Below are the code and all the weights of a small trained network. Each question names an input and a target symbol and asks about switching units off, where a switched-off unit gives its printed mean instead of its output.

import numpy as np


def w(rows, s, z=0):
    codes = np.array(rows[::2]) - 128.0
    scale = np.full(codes.shape[1], s)
    scale[-1] = z or s
    return codes * scale


def norm(h):
    return h / np.sqrt((h * h).mean(-1, keepdims=True) + 1e-5)


def f(y):
    return np.maximum(y, 0)


def softmax(a):
    e = np.exp(a - a.max(-1, keepdims=True))
    return e / e.sum(-1, keepdims=True)


def log_softmax(a):
    a = a - a.max(-1, keepdims=True)
    return a - np.log(np.exp(a).sum(-1, keepdims=True))


def net(x, mask):
    ids = ['βδεζηλμπστψ'.index(c) for c in x.split()]
    T = len(ids)
    res = E[ids] + P[:T]
    q, k, v = (norm(res) @ M[0].T for M in (Q, K, V))
    z = softmax(np.where(np.tri(T) > 0, q @ k.T / 2**0.5, -1e9)) @ v
    res = res + np.where(mask[0], z, O[0][:, -1]) @ O[0][:, :-1]
    y = f(norm(res) @ A[0][:, :-1].T + A[0][:, -1])
    res = res + np.where(mask[1:13], y, B[0][:, -1]) @ B[0][:, :-1]
    return log_softmax(norm(res)[-1] @ U[:, :-1].T + U[:, -1])


Q, K, V, O, A, B = {}, {}, {}, {}, {}, {}
E = w([
[41,159,110,233,152,23],'β',
[92,151,205,167,208,34],'δ',
[150,152,147,147,127,35],'ε',
[197,5,147,47,95,160],'ζ',
[142,90,214,65,95,152],'η',
[252,87,44,114,146,105],'λ',
[151,144,161,90,192,98],'μ',
[177,145,233,132,243,160],'π',
[187,96,67,93,47,75],'σ',
[84,74,61,193,75,144],'τ',
[115,211,87,188,196,43],'ψ',
],0.012)
P = w([
[234,75,195,227,149,173],'0',
[149,166,102,105,124,181],'1',
[173,86,176,155,127,92],'2',
[148,171,108,102,120,184],'3',
[152,79,142,130,133,78],'4',
[120,166,105,99,125,176],'5',
[108,65,136,112,120,65],'6',
[98,162,106,86,109,176],'7',
[115,95,159,102,135,30],'8',
[92,166,129,84,101,186],'9',
[96,98,183,80,149,9],'10',
],0.011)
Q[0] = w([
[193,78,34,82,44,87],'head 0',
[115,148,100,187,114,2],'head 0',
],0.008)
K[0] = w([
[170,74,3,84,45,131],'head 0',
[72,202,82,107,76,13],'head 0',
],0.0067)
V[0] = w([
[101,180,118,28,195,253],'head 0',
[111,130,73,99,150,77],'head 0',
],0.0046)
O[0] = w([
[102,168,2,60,172,87,2],'head 0',
[241,178,205,93,93,172,143],'head 0',
],0.0074,0.0021)
A[0] = w([
[146,126,152,93,88,120,198],'neuron 0',
[118,171,80,166,126,230,88],'neuron 1',
[169,16,228,180,109,152,122],'neuron 2',
[24,141,123,110,124,156,119],'neuron 3',
[101,61,183,165,165,44,210],'neuron 4',
[188,217,161,88,163,77,129],'neuron 5',
[49,94,176,92,139,78,115],'neuron 6',
[103,111,92,168,55,224,71],'neuron 7',
[130,2,96,181,96,35,253],'neuron 8',
[142,175,39,141,117,157,210],'neuron 9',
[132,176,175,115,54,188,151],'neuron 10',
[88,99,125,226,129,49,132],'neuron 11',
],0.0085,0.0041)
B[0] = w([
[112,113,199,198,176,136,185],'neuron 0',
[158,254,143,94,149,96,140],'neuron 1',
[121,157,152,184,174,89,231],'neuron 2',
[59,124,152,160,206,103,146],'neuron 3',
[187,167,192,109,74,58,254],'neuron 4',
[83,63,58,107,108,76,219],'neuron 5',
[73,221,57,95,55,101,180],'neuron 6',
[135,173,110,33,79,167,144],'neuron 7',
[117,192,216,81,150,33,244],'neuron 8',
[99,104,184,203,96,197,166],'neuron 9',
[34,117,73,176,123,126,157],'neuron 10',
[148,107,178,100,140,137,188],'neuron 11',
],0.0074,0.0087)
U = w([
[127,133,235,165,170,81,214],'β',
[140,187,109,18,61,1,90],'δ',
[61,40,92,204,101,44,14],'ε',
[109,75,167,64,127,151,123],'ζ',
[24,90,182,160,158,156,76],'η',
[163,149,73,130,114,136,254],'λ',
[80,84,56,99,140,83,205],'μ',
[118,192,125,92,227,142,78],'π',
[92,94,113,144,25,114,134],'σ',
[107,248,120,62,89,149,44],'τ',
[94,193,63,192,136,98,121],'ψ',
],0.0086,0.0035)

Each question gives the input, a string of symbols that net reads in full, and the target symbol t.
The units are the heads (2 rows each of Q, K, V and O) and the neurons (one row each of A and B). Each row of codes is followed by its name. A weight is (code - 128) times the scale printed after its matrix; where a second scale follows, it is the last column's (O, A, B and U).
mask holds one flag per unit, heads first, then neurons. A switched-off unit (its flag False) gives its mean, the last column of its rows in O or B, instead of its output. The means were averaged over made-up inputs and are rounded, as every weight is.
A unit's drop is (log p(t) with every unit on - log p(t) with that unit switched off) / (log p(t) with every unit on - log p(t) with every unit switched off).
The circuit of an input: a set's keep is (log p(t) with only the set's units on - log p(t) with every unit switched off) / (log p(t) with every unit on - log p(t) with every unit switched off). Starting from the 12 units with the biggest drops (on a tie, the unit counted first), units are removed one at a time, each time the one whose removal leaves the highest keep (on an exact tie, the one counted first), for as long as the keep stays at least 0.8.
units of the circuit, in order: the units of the circuit, biggest drop first
most important unit: the unit with the biggest drop
top k neurons: the k neurons with the biggest drops, biggest first
drop when u is switched off: that unit's drop, to one decimal
input ε σ τ μ, target μ: top 4 neurons => neuron 5; neuron 4; neuron 8; neuron 2
input ψ ε ε λ τ ε σ, target β: units of the circuit, in order => head 0; neuron 0; neuron 5
input η ψ μ π, target π: units of the circuit, in order => head 0; neuron 4; neuron 8
input ε ψ ψ β β τ μ σ, target σ: most important unit => neuron 9
input σ ψ ε δ π β β μ π η, target η: units of the circuit, in order => neuron 4; neuron 10
input β π μ ψ β π τ, target β: units of the circuit, in order => head 0; neuron 5
input μ δ β ψ τ π λ, target β: units of the circuit, in order => head 0; neuron 2
input η ζ β ψ, target ψ: top 3 neurons => neuron 8; neuron 4; neuron 5
input λ ε β ζ δ π σ λ η τ, target τ: top 3 neurons => neuron 7; neuron 1; neuron 5
input μ μ μ ψ, target ψ: top 2 neurons => neuron 9; neuron 8
input π λ μ ε ζ ζ, target ζ: top 2 neurons => neuron 4; neuron 5
input π β μ μ ψ ψ β ζ μ λ π, target δ: top 2 neurons => neuron 6; neuron 4
input δ β μ δ ζ ζ μ π, target π: drop when head 0 is switched off => 0.4
input τ ψ μ ζ λ η, target η: drop when neuron 0 is switched off => 0.1
input σ λ π μ μ μ λ β μ δ, target δ: most important unit => neuron 6
input σ μ σ β τ, target β: drop when head 0 is switched off => 0.4
